Below are the code and all the weights of a small trained network. Each question names an input and a class and asks about switching units off, where a switched-off unit gives its printed mean instead of its output.

import numpy as np


def w(rows, s, z=0):
    codes = np.array(rows[::2]) - 128.0
    scale = np.full(codes.shape[1], s)
    scale[-1] = z or s
    return codes * scale


def norm(h):
    return h / np.sqrt((h * h).mean(-1, keepdims=True) + 1e-5)


def f(y):
    return y / 2 * (1 + np.tanh(0.7978845608 * (y + 0.044715 * y**3)))


def log_softmax(a):
    a = a - a.max(-1, keepdims=True)
    return a - np.log(np.exp(a).sum(-1, keepdims=True))


def net(x, mask):
    res = np.array(x, float).reshape(1, 7) / 4 @ E
    u = 0
    for l in range(4):
        y = f(norm(res) @ A[l][:, :-1].T + A[l][:, -1])
        res = res + np.where(mask[u : u + 4], y, B[l][:, -1]) @ B[l][:, :-1]
        u += 4
    return log_softmax(norm(res)[-1] @ U[:, :-1].T + U[:, -1])


A, B = {}, {}
E = w([
[3,158,172,70,88,198,129,203],'x0',
[133,132,139,145,134,142,131,134],'x1',
[200,189,175,45,94,55,178,226],'x2',
[122,134,112,129,103,118,117,123],'x3',
[80,226,154,151,229,92,24,58],'x4',
[119,112,126,120,129,107,126,132],'x5',
[125,133,68,114,117,122,128,134],'x6',
],0.011)
A[0] = w([
[204,153,78,129,178,24,143,2,154],'0.n0',
[185,213,182,104,117,15,180,212,180],'0.n1',
[169,70,149,97,103,154,186,92,230],'0.n2',
[243,155,145,72,84,87,156,139,2],'0.n3',
],0.0084,0.0044)
B[0] = w([
[125,215,212,253,155,210,163,152,251],'0.n0',
[173,254,75,118,116,144,78,167,254],'0.n1',
[111,29,92,172,70,83,188,163,197],'0.n2',
[231,30,172,169,159,155,126,198,180],'0.n3',
],0.0099,0.0087)
A[1] = w([
[1,39,101,244,137,153,189,74,253],'1.n0',
[248,77,101,219,186,82,113,102,219],'1.n1',
[205,50,102,99,87,30,115,83,113],'1.n2',
[237,85,98,243,128,94,101,77,126],'1.n3',
],0.008,0.005)
B[1] = w([
[72,138,167,109,94,76,218,62,254],'1.n0',
[157,127,81,196,164,57,117,142,219],'1.n1',
[175,171,84,245,180,109,139,129,139],'1.n2',
[166,93,44,106,98,56,147,180,198],'1.n3',
],0.012,0.011)
A[2] = w([
[24,56,181,115,134,169,105,115,17],'2.n0',
[129,165,136,20,118,229,101,206,92],'2.n1',
[124,95,147,164,49,167,224,247,251],'2.n2',
[150,59,160,100,80,176,120,254,1],'2.n3',
],0.01,0.0041)
B[2] = w([
[98,59,150,183,56,176,132,148,159],'2.n0',
[105,155,115,87,161,65,103,103,175],'2.n1',
[100,157,79,23,41,146,130,37,254],'2.n2',
[254,170,81,48,169,201,75,97,155],'2.n3',
],0.014,0.011)
A[3] = w([
[180,138,117,189,92,107,126,68,253],'3.n0',
[25,128,131,108,130,173,127,162,252],'3.n1',
[197,76,98,109,8,104,182,118,171],'3.n2',
[196,145,70,145,134,88,125,246,102],'3.n3',
],0.012,0.0036)
B[3] = w([
[152,130,138,108,191,42,147,124,219],'3.n0',
[79,103,217,138,118,193,72,109,177],'3.n1',
[186,47,38,118,142,174,131,178,246],'3.n2',
[77,37,250,156,179,241,52,185,200],'3.n3',
],0.013)
U = w([
[170,50,40,178,82,33,248,87,66],'0',
[80,180,157,220,243,27,197,22,65],'1',
[212,45,62,137,183,195,76,191,235],'2',
[207,234,210,207,208,155,72,201,93],'3',
[30,52,108,44,22,208,227,61,48],'4',
[30,130,215,169,107,192,95,38,238],'5',
[200,210,67,9,52,210,78,70,130],'6',
[43,247,209,29,172,166,14,187,1],'7',
],0.013,0.0062)

Each question gives the input, the list of numbers given to net, and the class t.
The units are the neurons (one row each of A and B). Each row of codes is followed by its name. A weight is (code - 128) times the scale printed after its matrix; where a second scale follows, it is the last column's (A, B and U).
mask holds one flag per neuron, layer by layer. A switched-off neuron (its flag False) gives its mean, the last column of its row in B, instead of its output. The means were averaged over made-up inputs and are rounded, as every weight is.
A unit's drop is (log p(t) with every unit on - log p(t) with that unit switched off) / (log p(t) with every unit on - log p(t) with every unit switched off).
The circuit of an input: a set's keep is (log p(t) with only the set's units on - log p(t) with every unit switched off) / (log p(t) with every unit on - log p(t) with every unit switched off). Starting from the 12 units with the biggest drops (on a tie, the unit counted first), units are removed one at a time, each time the one whose removal leaves the highest keep (on an exact tie, the one counted first), for as long as the keep stays at least 0.8.
units of the circuit, in order: the units of the circuit, biggest drop first
top k neurons: the k neurons with the biggest drops, biggest first
top k neurons in layer l: the k neurons of layer l with the biggest drops, biggest first
input [4,8,-2,7,3,4,3], class 5: top 3 neurons => [0.n1 2.n2 0.n2]
input [0,-1,2,6,-5,-3,8], class 2: units of the circuit, in order => [1.n0]
input [2,0,0,-7,3,2,3], class 5: top 2 neurons => [0.n1 1.n3]
input [-8,3,2,3,-5,-4,-6], class 2: top 2 neurons => [3.n3 1.n0]
input [-6,-3,6,4,2,-6,3], class 3: top 2 neurons in layer 0 => [0.n0 0.n1]
input [0,0,-7,-5,-4,-4,4], class 0: top 2 neurons in layer 0 => [0.n0 0.n2]
input [0,-3,-7,-6,3,4,3], class 1: top 2 neurons => [2.n2 3.n3]
input [1,-8,1,3,-8,4,-6], class 6: top 2 neurons => [2.n2 2.n3]
input [-1,2,2,3,-7,8,-5], class 2: top 3 neurons in layer 0 => [0.n0 0.n3 0.n1]
input [-1,-6,3,0,5,3,-2], class 3: top 3 neurons => [2.n2 0.n0 1.n0]
input [1,-1,-3,-3,4,-3,3], class 5: top 3 neurons in layer 1 => [1.n1 1.n3 1.n2]
input [-8,0,-3,-4,2,0,5], class 1: top 2 neurons in layer 0 => [0.n0 0.n1]
input [1,7,5,-4,1,0,-3], class 7: top 2 neurons => [0.n1 3.n2]
input [-4,5,-4,8,2,1,7], class 1: top 2 neurons => [0.n0 0.n2]
input [1,1,8,2,-4,6,-6], class 6: units of the circuit, in order => [0.n1]
input [-5,2,-2,3,2,2,-5], class 1: top 2 neurons in layer 0 => [0.n0 0.n1]
input [0,8,-7,-4,7,-5,3], class 1: top 2 neurons => [3.n3 2.n2]
input [-6,-7,1,1,-2,-3,4], class 2: top 2 neurons => [3.n3 0.n3]
input [2,3,0,-7,5,3,-8], class 5: top 2 neurons => [0.n1 1.n1]
input [4,-4,-1,-1,7,8,-5], class 5: units of the circuit, in order => [0.n1]
input [-1,5,-3,-6,-6,-8,-3], class 0: top 2 neurons in layer 0 => [0.n0 0.n2]
input [1,7,-3,-8,0,-6,3], class 4: top 3 neurons in layer 0 => [0.n1 0.n3 0.n0]
